Below is a small trained network, with its code and all its weights. Each question gives an input and a class and asks what happens when units are switched off, that is, made to give their printed mean instead of their output.

import numpy as np


def w(rows, s, z=0):
    codes = np.array(rows[::2]) - 128.0
    scale = np.full(codes.shape[1], s)
    scale[-1] = z or s
    return codes * scale


def norm(h):
    return h / np.sqrt((h * h).mean(-1, keepdims=True) + 1e-5)


def f(y):
    return np.maximum(y, 0)


def log_softmax(a):
    a = a - a.max(-1, keepdims=True)
    return a - np.log(np.exp(a).sum(-1, keepdims=True))


def net(x, mask):
    res = np.array(x, float).reshape(1, 5) / 4 @ E
    u = 0
    for l in range(4):
        y = f(norm(res) @ A[l][:, :-1].T + A[l][:, -1])
        res = res + np.where(mask[u : u + 3], y, B[l][:, -1]) @ B[l][:, :-1]
        u += 3
    return log_softmax(norm(res)[-1] @ U[:, :-1].T + U[:, -1])


A, B = {}, {}
E = w([
[184,128,156,115,94,117,85,133,192,76],'x0',
[160,191,79,97,169,151,201,72,185,118],'x1',
[163,24,161,117,172,83,86,64,133,99],'x2',
[185,112,18,37,78,102,230,149,94,85],'x3',
[138,154,75,2,157,197,133,232,122,144],'x4',
],0.0096)
A[0] = w([
[102,66,127,108,82,91,65,202,220,85,46],'L0N1',
[110,100,214,90,172,166,254,130,215,108,64],'L0N2',
[204,85,77,62,185,133,119,187,108,194,2],'L0N3',
],0.0069,0.0047)
B[0] = w([
[97,157,152,78,70,121,40,113,175,93,229],'L0N1',
[74,190,134,31,76,209,56,52,45,137,195],'L0N2',
[193,46,185,151,254,206,155,113,147,70,253],'L0N3',
],0.0092,0.0028)
A[1] = w([
[172,225,183,53,128,139,191,43,100,63,111],'L1N1',
[130,132,103,98,61,116,148,96,53,36,3],'L1N2',
[208,81,105,130,25,98,255,134,97,59,45],'L1N3',
],0.0061,0.0032)
B[1] = w([
[124,150,74,91,81,103,60,120,68,253,252],'L1N1',
[83,77,69,106,95,54,151,211,61,178,171],'L1N2',
[103,108,86,159,245,2,141,206,188,171,228],'L1N3',
],0.0094,0.0042)
A[2] = w([
[199,155,84,100,136,38,254,127,83,63,56],'L2N1',
[119,47,101,97,100,188,91,178,128,132,110],'L2N2',
[122,103,123,89,76,131,101,160,153,61,3],'L2N3',
],0.0087,0.0047)
B[2] = w([
[108,70,104,144,94,107,99,129,182,146,252],'L2N1',
[129,142,115,157,175,71,184,102,142,6,253],'L2N2',
[88,189,162,101,109,109,99,148,121,96,172],'L2N3',
],0.012,0.004)
A[3] = w([
[130,235,123,92,255,113,188,94,88,136,187],'L3N1',
[26,248,136,194,93,163,243,216,96,150,1],'L3N2',
[146,122,156,49,41,148,58,208,84,42,14],'L3N3',
],0.0063,0.0034)
B[3] = w([
[200,149,108,129,87,150,121,134,87,116,254],'L3N1',
[105,92,145,214,179,212,204,143,192,182,237],'L3N2',
[83,163,207,133,103,88,247,120,187,76,205],'L3N3',
],0.015,0.0044)
U = w([
[64,169,215,78,100,62,142,178,175,38,164],'0',
[195,86,118,50,206,182,180,160,100,52,3],'1',
[94,71,39,90,119,15,141,170,151,196,254],'2',
[101,90,246,186,128,87,32,47,85,146,173],'3',
[116,122,153,211,160,225,185,170,156,200,76],'4',
[138,218,89,56,80,196,117,76,113,197,36],'5',
],0.014,0.00083)

Each question gives the input, the list of numbers given to net, and the class t.
The units are the neurons (one row each of A and B). Each row of codes is followed by its name. A weight is (code - 128) times the scale printed after its matrix; where a second scale follows, it is the last column's (A, B and U).
mask holds one flag per neuron, layer by layer. A switched-off neuron (its flag False) gives its mean, the last column of its row in B, instead of its output. The means were averaged over made-up inputs and are rounded, as every weight is.
A unit's drop is (log p(t) with every unit on - log p(t) with that unit switched off) / (log p(t) with every unit on - log p(t) with every unit switched off).
The circuit of an input: a set's keep is (log p(t) with only the set's units on - log p(t) with every unit switched off) / (log p(t) with every unit on - log p(t) with every unit switched off). Starting from all 12 units, units are removed one at a time, each time the one whose removal leaves the highest keep (on an exact tie, the one counted first), for as long as the keep stays at least 0.8.
units of the circuit, in order: the units of the circuit, biggest drop first
k most important neurons: the k neurons with the biggest drops, biggest first
top k neurons in layer l: the k neurons of layer l with the biggest drops, biggest first
drop when u is switched off: that unit's drop, to one decimal
input [6,3,8,8,3], class 2: units of the circuit, in order	(L2N1)
input [0,-6,-1,1,5], class 0: 3 most important neurons	(L0N1; L3N3; L2N3)
input [3,-8,-6,-4,0], class 0: units of the circuit, in order	(L0N1; L3N3)
input [-2,-4,1,-6,6], class 0: 3 most important neurons	(L3N2; L1N3; L0N3)
input [-3,8,-1,-8,-2], class 5: 2 most important neurons	(L0N2; L3N1)
input [1,8,4,-3,5], class 5: 2 most important neurons	(L0N2; L1N1)
input [-2,6,6,1,3], class 5: units of the circuit, in order	(L0N2; L1N1)
input [0,-1,1,-7,6], class 0: 2 most important neurons	(L3N2; L0N3)
input [-4,3,-3,8,5], class 2: 2 most important neurons	(L2N1; L1N3)
input [7,-5,8,4,-5], class 0: top 2 neurons in layer 0	(L0N1; L0N3)
input [0,-3,3,-6,6], class 0: 2 most important neurons	(L0N1; L1N3)
input [0,6,-3,2,-6], class 2: top 2 neurons in layer 1	(L1N3; L1N2)
input [5,1,0,4,3], class 2: 3 most important neurons	(L1N3; L2N1; L1N1)
input [0,2,3,6,2], class 2: units of the circuit, in order	(L2N1)
input [-2,4,-3,8,2], class 2: drop when L2N1 is switched off	0.1
input [-5,2,-2,-2,8], class 1: drop when L2N2 is switched off	0.1
input [2,-7,-8,-3,-6], class 4: drop when L2N1 is switched off	0.1
